Below are the code and all the weights of a small trained network. Each question names an input and a class and asks about switching units off, where a switched-off unit gives its printed mean instead of its output.

import numpy as np


def w(rows, s, z=0):
    codes = np.array(rows[::2]) - 128.0
    scale = np.full(codes.shape[1], s)
    scale[-1] = z or s
    return codes * scale


def f(y):
    return np.maximum(y, 0)


def log_softmax(a):
    a = a - a.max(-1, keepdims=True)
    return a - np.log(np.exp(a).sum(-1, keepdims=True))


def net(x, mask):
    res = np.array(x, float).reshape(1, 5) / 4 @ E
    y = f(res @ A[0][:, :-1].T + A[0][:, -1])
    res = res + np.where(mask, y, B[0][:, -1]) @ B[0][:, :-1]
    return log_softmax(res[-1] @ U[:, :-1].T + U[:, -1])


A, B = {}, {}
E = w([
[144,153,113,115,146,111,120,135,119,98,124,118],'x0',
[109,211,87,137,93,177,102,169,46,211,95,99],'x1',
[46,160,89,162,153,146,146,109,155,95,81,168],'x2',
[112,90,128,184,196,181,181,245,119,115,157,101],'x3',
[132,160,111,101,143,113,121,130,135,100,135,107],'x4',
],0.013)
A[0] = w([
[132,177,88,148,99,219,91,151,70,148,68,88,6],'neuron 0',
[23,179,97,143,178,161,161,139,142,102,69,205,88],'neuron 1',
[89,144,119,129,119,131,122,88,142,102,94,111,252],'neuron 2',
[47,162,107,175,165,129,126,100,123,110,85,171,82],'neuron 3',
[139,137,147,126,125,156,219,184,101,93,127,87,226],'neuron 4',
[121,110,162,144,155,139,180,148,126,96,152,140,114],'neuron 5',
[121,109,117,188,202,177,168,206,104,119,174,56,155],'neuron 6',
[92,144,100,121,141,140,139,146,85,168,115,128,99],'neuron 7',
[139,5,163,107,175,70,185,87,154,48,186,172,9],'neuron 8',
[73,119,97,88,141,156,129,164,61,177,102,75,24],'neuron 9',
[162,160,126,76,71,103,94,1,92,153,97,165,218],'neuron 10',
[113,93,113,146,207,227,185,196,107,133,150,41,206],'neuron 11',
[210,101,176,118,164,99,94,134,109,197,175,53,84],'neuron 12',
[95,136,102,80,102,148,138,176,59,198,109,85,13],'neuron 13',
[123,161,76,153,92,158,110,143,86,197,91,52,21],'neuron 14',
[154,146,183,159,145,111,63,82,89,128,171,88,81],'neuron 15',
[244,121,193,64,91,134,143,171,88,181,203,77,62],'neuron 16',
],0.0097,0.0017)
B[0] = w([
[98,177,178,82,141,146,177,198,161,90,102,71,212],'neuron 0',
[44,46,52,54,130,186,181,50,52,121,209,217,199],'neuron 1',
[133,109,108,146,110,100,107,122,99,155,177,166,161],'neuron 2',
[61,64,63,100,129,189,142,81,53,146,187,181,179],'neuron 3',
[149,159,131,146,91,121,75,118,78,164,188,112,194],'neuron 4',
[131,194,144,113,114,123,77,161,152,181,120,107,179],'neuron 5',
[194,133,160,175,90,84,31,121,148,180,215,122,244],'neuron 6',
[109,115,175,141,154,97,137,95,179,129,85,120,170],'neuron 7',
[74,232,181,103,146,117,218,225,192,76,38,68,242],'neuron 8',
[101,133,157,118,117,139,161,146,152,87,48,123,189],'neuron 9',
[201,126,213,177,18,57,16,146,112,230,187,93,226],'neuron 10',
[222,124,153,198,78,77,68,81,124,182,183,109,249],'neuron 11',
[54,47,61,83,198,189,199,79,76,136,166,186,201],'neuron 12',
[105,207,192,93,148,136,183,196,131,89,68,76,202],'neuron 13',
[124,164,186,116,145,104,182,183,173,84,69,112,210],'neuron 14',
[118,122,154,124,128,127,127,112,116,176,157,191,157],'neuron 15',
[103,43,76,72,186,236,220,2,61,121,176,192,226],'neuron 16',
],0.008,0.018)
U = w([
[209,138,179,170,74,55,9,109,134,203,178,115,171],'0',
[82,66,67,81,174,172,180,59,57,116,167,199,173],'1',
[104,197,195,109,157,86,177,189,208,59,39,83,5],'2',
],0.011,0.0023)

Each question gives the input, the list of numbers given to net, and the class t.
The units are the neurons (one row each of A and B). Each row of codes is followed by its name. A weight is (code - 128) times the scale printed after its matrix; where a second scale follows, it is the last column's (A, B and U).
mask holds one flag per neuron, in row order. A switched-off neuron (its flag False) gives its mean, the last column of its row in B, instead of its output. The means were averaged over made-up inputs and are rounded, as every weight is.
A unit's drop is (log p(t) with every unit on - log p(t) with that unit switched off) / (log p(t) with every unit on - log p(t) with every unit switched off).
The circuit of an input: a set's keep is (log p(t) with only the set's units on - log p(t) with every unit switched off) / (log p(t) with every unit on - log p(t) with every unit switched off). Starting from the 12 units with the biggest drops (on a tie, the unit counted first), units are removed one at a time, each time the one whose removal leaves the highest keep (on an exact tie, the one counted first), for as long as the keep stays at least 0.8.
units of the circuit, in order: the units of the circuit, biggest drop first
k most important neurons: the k neurons with the biggest drops, biggest first
drop when u is switched off: that unit's drop, to one decimal
input [8,1,-5,4,-3], class 1: units of the circuit, in order -> (neuron 16)
input [-4,-2,-2,1,2], class 1: 4 most important neurons -> (neuron 10; neuron 14; neuron 13; neuron 0)
input [-5,7,4,7,0], class 0: 3 most important neurons -> (neuron 11; neuron 6; neuron 8)
input [6,3,4,-1,-2], class 1: 2 most important neurons -> (neuron 8; neuron 1)
input [7,4,-5,-1,6], class 1: 2 most important neurons -> (neuron 16; neuron 8)
input [8,5,0,6,7], class 0: 3 most important neurons -> (neuron 11; neuron 6; neuron 8)
input [7,-7,-4,7,-1], class 0: 2 most important neurons -> (neuron 6; neuron 11)
input [8,8,4,8,-5], class 0: 3 most important neurons -> (neuron 11; neuron 6; neuron 8)
input [-1,5,-8,-6,3], class 1: 2 most important neurons -> (neuron 16; neuron 12)
input [4,-7,3,8,-3], class 0: 2 most important neurons -> (neuron 6; neuron 11)
input [-2,-7,-2,8,3], class 0: 2 most important neurons -> (neuron 6; neuron 11)
input [-6,8,4,7,-2], class 2: 3 most important neurons -> (neuron 0; neuron 13; neuron 14)
input [-5,-5,-6,2,0], class 1: 2 most important neurons -> (neuron 16; neuron 12)
input [5,4,5,7,-7], class 0: units of the circuit, in order -> (neuron 11)
input [5,1,8,-5,2], class 1: drop when neuron 1 is switched off -> 1.9
input [-4,5,-7,4,7], class 1: drop when neuron 16 is switched off -> 1.2
input [0,-1,3,7,-4], class 0: drop when neuron 12 is switched off -> 0.0
